-0.42 -0.19 0.41 -0.02 0.07 0.05 -0.99 0.50
-0.19 -0.48 0.41 0.31 0.33 -0.07 -0.65 0.46
-0.28 0.59 0.24 -0.30 -0.03 0.29 -0.82 0.38
-0.88 -0.55 0.39 -0.31 -0.35 -0.04 -1.33 0.38
-6.33 2.18 -0.99 -5.96 -5.21 2.34 -6.53 -2.25
-0.86 0.36 0.48 -0.61 -0.35 0.28 -1.71 0.64
-0.41 -0.19 0.43 -0.02 0.07 0.04 -1.00 0.53
-0.36 -0.30 0.33 0.01 0.04 -0.02 -0.76 0.38
-0.32 -0.63 0.45 0.26 0.23 -0.12 -0.79 0.50
-0.56 -0.94 0.47 0.16 0.04 -0.20 -0.98 0.46
-0.13 0.03 0.30 0.10 0.24 0.10 -0.59 0.39
:
-0.13 -0.56 -0.32 -0.36 -0.41 -0.86 -6.33 -0.88 -0.28 -0.19 -0.42
0.03 -0.94 -0.63 -0.30 -0.19 0.36 2.18 -0.55 0.59 -0.48 -0.19
0.30 0.47 0.45 0.33 0.43 0.48 -0.99 0.39 0.24 0.41 0.41
0.10 0.16 0.26 0.01 -0.02 -0.61 -5.96 -0.31 -0.30 0.31 -0.02
0.24 0.04 0.23 0.04 0.07 -0.35 -5.21 -0.35 -0.03 0.33 0.07
0.10 -0.20 -0.12 -0.02 0.04 0.28 2.34 -0.04 0.29 -0.07 0.05
-0.59 -0.98 -0.79 -0.76 -1.00 -1.71 -6.53 -1.33 -0.82 -0.65 -0.99
0.39 0.46 0.50 0.38 0.53 0.64 -2.25 0.38 0.38 0.46 0.50

-1.88 1.24 -3.32 -3.43 -1.29
-5.74 -1.18 -6.64 -3.95 -4.27
-1.02 1.47 2.41 5.69 4.12
0.40 -6.52 -2.06 -6.88 -6.24
-3.23 -0.03 -1.64 -0.89 1.43
-2.77 -0.05 -1.35 -1.11 1.42
1.32 -2.38 -0.10 -0.69 -3.38
-0.03 -5.27 3.73 3.84 0.91
:
-0.03 1.32 -2.77 -3.23 0.40 -1.02 -5.74 -1.88
-5.27 -2.38 -0.05 -0.03 -6.52 1.47 -1.18 1.24
3.73 -0.10 -1.35 -1.64 -2.06 2.41 -6.64 -3.32
3.84 -0.69 -1.11 -0.89 -6.88 5.69 -3.95 -3.43
0.91 -3.38 1.42 1.43 -6.24 4.12 -4.27 -1.29

-1.74 -2.87 2.01 -2.22 0.20 -1.07 -1.43 3.10
-1.94 -2.70 2.66 -2.54 0.27 -0.83 -1.07 2.89
-2.35 -0.87 5.11 -3.20 0.61 0.60 1.09 1.07
-2.33 -1.76 4.36 -3.12 0.49 -0.01 0.19 1.98
-2.12 -2.45 3.32 -2.77 0.32 -0.57 -0.68 2.66
-2.25 -2.14 3.86 -2.98 0.41 -0.31 -0.26 2.35
-2.37 -1.36 4.80 -3.19 0.55 0.31 0.64 1.54
-2.27 -0.36 5.29 -3.11 0.67 0.92 1.51 0.54
:
-2.27 -2.37 -2.25 -2.12 -2.33 -2.35 -1.94 -1.74
-0.36 -1.36 -2.14 -2.45 -1.76 -0.87 -2.70 -2.87
5.29 4.80 3.86 3.32 4.36 5.11 2.66 2.01
-3.11 -3.19 -2.98 -2.77 -3.12 -3.20 -2.54 -2.22
0.67 0.55 0.41 0.32 0.49 0.61 0.27 0.20
0.92 0.31 -0.31 -0.57 -0.01 0.60 -0.83 -1.07
1.51 0.64 -0.26 -0.68 0.19 1.09 -1.07 -1.43
0.54 1.54 2.35 2.66 1.98 1.07 2.89 3.10

-2.62 2.18 -3.52 1.02 1.04 -1.12 -0.65 -2.07
0.70 -2.33 2.69 -0.61 -1.35 -1.63 3.25 2.19
-1.63 1.28 4.36 0.68 -2.29 -3.30 0.20 3.73
1.14 -2.48 1.11 -1.31 -0.26 1.36 1.95 0.40
1.49 0.50 -1.59 -5.20 -4.63 -2.28 -0.84 2.18
3.22 -2.06 -4.88 -0.77 -2.17 -1.31 0.40 -0.43
0.63 -0.53 -1.13 -0.98 0.44 -0.18 1.13 -3.67
:
0.63 3.22 1.49 1.14 -1.63 0.70 -2.62
-0.53 -2.06 0.50 -2.48 1.28 -2.33 2.18
-1.13 -4.88 -1.59 1.11 4.36 2.69 -3.52
-0.98 -0.77 -5.20 -1.31 0.68 -0.61 1.02
0.44 -2.17 -4.63 -0.26 -2.29 -1.35 1.04
-0.18 -1.31 -2.28 1.36 -3.30 -1.63 -1.12
1.13 0.40 -0.84 1.95 0.20 3.25 -0.65
-3.67 -0.43 2.18 0.40 3.73 2.19 -2.07

-0.48 -5.59 2.69 -1.44 7.04 1.86 2.04 -1.24 2.15
2.29 2.15 -5.40 -6.06 -4.13 -0.33 -0.45 4.85 -1.78
-1.19 -4.51 0.36 -3.38 2.29 0.40 5.53 -0.83 1.02
-4.95 -1.23 2.28 5.20 -3.33 -3.75 5.31 0.77 -2.51
-5.22 -2.66 3.87 5.97 -2.37 0.63 3.57 2.93 -1.91
4.12 -1.68 -0.68 1.14 6.23 0.23 -1.71 -1.15 0.05
0.79 5.15 -5.41 -2.98 -2.25 -4.09 -0.40 3.12 -1.26
3.67 2.75 1.83 -1.32 3.80 3.83 0.15 -6.67 -0.96
:
3.67 0.79 4.12 -5.22 -4.95 -1.19 2.29 -0.48
2.75 5.15 -1.68 -2.66 -1.23 -4.51 2.15 -5.59
1.83 -5.41 -0.68 3.87 2.28 0.36 -5.40 2.69
-1.32 -2.98 1.14 5.97 5.20 -3.38 -6.06 -1.44
3.80 -2.25 6.23 -2.37 -3.33 2.29 -4.13 7.04
3.83 -4.09 0.23 0.63 -3.75 0.40 -0.33 1.86
0.15 -0.40 -1.71 3.57 5.31 5.53 -0.45 2.04
-6.67 3.12 -1.15 2.93 0.77 -0.83 4.85 -1.24
-0.96 -1.26 0.05 -1.91 -2.51 1.02 -1.78 2.15

4.73 2.89 -0.02 -0.66 -1.53 -0.84
0.34 0.34 1.28 -3.36 -5.99 -0.45
-0.02 0.80 3.19 -3.38 -5.72 1.09
5.49 0.63 0.74 -1.11 -1.58 -0.47
:
5.49 -0.02 0.34 4.73
0.63 0.80 0.34 2.89
0.74 3.19 1.28 -0.02
-1.11 -3.38 -3.36 -0.66
-1.58 -5.72 -5.99 -1.53
-0.47 1.09 -0.45 -0.84

-5.80 4.06 -4.28 -0.78
-3.63 -1.58 4.17 6.22
-0.43 0.70 6.21 -5.66
1.57 -1.67 2.93 0.02
5.90 0.81 -3.41 -1.37
-1.05 -5.28 -2.48 -0.79
:
-1.05 5.90 1.57 -0.43 -3.63 -5.80
-5.28 0.81 -1.67 0.70 -1.58 4.06
-2.48 -3.41 2.93 6.21 4.17 -4.28
-0.79 -1.37 0.02 -5.66 6.22 -0.78
